[[103 100 102 107 102 103 106 103 102 102 102 103 105 103 100]
 [107 110 107 106 108 108 106 109 108 108 106 107 108 107 110]
 [121 120 121 118 122 113 119 120 118 116 118 119 119 118 124]]
:
[[121 107 103]
 [120 110 100]
 [121 107 102]
 [118 106 107]
 [122 108 102]
 [113 108 103]
 [119 106 106]
 [120 109 103]
 [118 108 102]
 [116 108 102]
 [118 106 102]
 [119 107 103]
 [119 108 105]
 [118 107 103]
 [124 110 100]]

[[ 99 100  99 100 100 100  99  99 101]
 [156 156 156 157 156 156 157 157 156]
 [115 115 115 115 114 114 114 114 114]
 [146 149 146 150 150 149 151 150 152]
 [103 105 103 103 103 103 103 101 103]
 [110 109 110 109 109 109 108 109 108]]
:
[[110 103 146 115 156  99]
 [109 105 149 115 156 100]
 [110 103 146 115 156  99]
 [109 103 150 115 157 100]
 [109 103 150 114 156 100]
 [109 103 149 114 156 100]
 [108 103 151 114 157  99]
 [109 101 150 114 157  99]
 [108 103 152 114 156 101]]

[[109 111 111 110 109 111 110 111]
 [106 108 108 107 107 107 106 107]
 [151 150 150 150 151 150 151 151]
 [118 117 117 118 117 120 117 118]
 [151 152 152 148 149 151 151 151]]
:
[[151 118 151 106 109]
 [152 117 150 108 111]
 [152 117 150 108 111]
 [148 118 150 107 110]
 [149 117 151 107 109]
 [151 120 150 107 111]
 [151 117 151 106 110]
 [151 118 151 107 111]]

[[109 137 130]
 [151 105 122]
 [140 128 152]
 [113 153 131]]
:
[[113 140 151 109]
 [153 128 105 137]
 [131 152 122 130]]

[[118 139 139 120 113]
 [140 142 137 154 118]
 [133 131 139 144 111]
 [114 143 129 111 131]]
:
[[114 133 140 118]
 [143 131 142 139]
 [129 139 137 139]
 [111 144 154 120]
 [131 111 118 113]]

[[133 116 149 110 137 113 118 133]
 [133 115 138 108 130 106 114 138]
 [117 115 112 120 107 125 109 133]
 [145 137 145 123 128 137 138 101]
 [146 151 123 125 128 134 147 112]
 [139 123 152 119 136 130 127 112]
 [114 131 115 154 137 134 136 144]
 [118 115 112 119 107 125 109 133]]
:
[[118 114 139 146 145 117 133 133]
 [115 131 123 151 137 115 115 116]
 [112 115 152 123 145 112 138 149]
 [119 154 119 125 123 120 108 110]
 [107 137 136 128 128 107 130 137]
 [125 134 130 134 137 125 106 113]
 [109 136 127 147 138 109 114 118]
 [133 144 112 112 101 133 138 133]]

[[138 139 105 129 106 138 133 124]
 [143 144 102 126 104 140 131 130]
 [118 113 149 131 151 115 126 130]
 [134 138 120 130 116 140 129 123]]
:
[[134 118 143 138]
 [138 113 144 139]
 [120 149 102 105]
 [130 131 126 129]
 [116 151 104 106]
 [140 115 140 138]
 [129 126 131 133]
 [123 130 130 124]]
---
[[140 150]
 [147 143]
 [143 145]]
:
[150 147]

[[142 137 107]
 [134 136 112]
 [136 137 106]
 [121 117 152]]
:
[107 136 136]

[[119 115 115 137 114]
 [108 120 114 127 119]
 [127 122 106 140 110]
 [109 114 111 140 109]
 [106 114 113 152 112]]
:
[114 127 106 114 106]

[[101 117 128]
 [157 138 127]
 [138 103 119]
 [156 138 128]]
:
[128 138 138]

[[147 128 140 113 121]
 [126 133 121 104 117]
 [148 128 145 112 117]]
:
[121 104 145]

[[128 126 138 130]
 [106 119 110 137]
 [145 129 141 124]
 [140 132 134 122]]
:
[130 110 129 140]

[[102 145 123 118]
 [140 136 124 137]
 [135 124 133 102]]
:
[118 124 124]
---
[[106 101 130 123 128 142 112 121 133]
 [100 118 126 129 100 137 149 151 131]
 [123 141 121 140 122 117 110 131 153]
 [152 156 133 102 114 150 143 144 112]
 [149 145 105 152 142 119 131 115 134]]
:
[[152 156 133 102 114 150 143 144 112]
 [106 101 130 123 128 142 112 121 133]
 [100 118 126 129 100 137 149 151 131]
 [123 141 121 140 122 117 110 131 153]
 [149 145 105 152 142 119 131 115 134]]

[[129 138 125 105 143 137 118 130 149 104 146 109]
 [141 137 131 109 129 131 148 114 123 109 146 121]]
:
[[141 137 131 109 129 131 148 114 123 109 146 121]
 [129 138 125 105 143 137 118 130 149 104 146 109]]

[[123 132 112 132 136 103 141 138 114 137 120 119 129]
 [124 123 138 125 135 115 129 129 132 135 127 118 127]
 [149 130 133 129 137 140 144 138 154 135 130 135 124]
 [113 123 124 137 122 140 136 137 121 125 118 136 135]
 [116 131 135 124 143 119 132 143 114 148 117 138 140]
 [115 133 117 128 145 123 114 124 126 134 134 109 110]
 [129 127 110 124 113 119 118 118 120 112 122 124 134]]
:
[[124 123 138 125 135 115 129 129 132 135 127 118 127]
 [116 131 135 124 143 119 132 143 114 148 117 138 140]
 [149 130 133 129 137 140 144 138 154 135 130 135 124]
 [113 123 124 137 122 140 136 137 121 125 118 136 135]
 [115 133 117 128 145 123 114 124 126 134 134 109 110]
 [123 132 112 132 136 103 141 138 114 137 120 119 129]
 [129 127 110 124 113 119 118 118 120 112 122 124 134]]

[[155 148 124]
 [143 125 149]
 [119 136 147]
 [150 138 139]
 [138 119 117]]
:
[[143 125 149]
 [119 136 147]
 [150 138 139]
 [155 148 124]
 [138 119 117]]

[[131 133 108 132 130 109 137 116 118 142 140 119 110 112 141 117]
 [125 121 113 124 125 108 130 118 126 104 134 150 127 120 116 155]]
:
[[125 121 113 124 125 108 130 118 126 104 134 150 127 120 116 155]
 [131 133 108 132 130 109 137 116 118 142 140 119 110 112 141 117]]

[[126 148 122]
 [138 125 134]
 [137 133 105]
 [120 150 118]
 [119 136 123]
 [125 127 120]
 [115 149 111]
 [133 142 133]
 [145 139 132]]
:
[[138 125 134]
 [133 142 133]
 [145 139 132]
 [119 136 123]
 [126 148 122]
 [125 127 120]
 [120 150 118]
 [115 149 111]
 [137 133 105]]

[[102 137 100]
 [153 129 130]
 [112 130 112]]
:
[[153 129 130]
 [112 130 112]
 [102 137 100]]

[[123 133 129]
 [124 120 128]
 [128 126 122]
 [104 123 117]
 [135 134 133]]
:
[[135 134 133]
 [123 133 129]
 [124 120 128]
 [128 126 122]
 [104 123 117]]
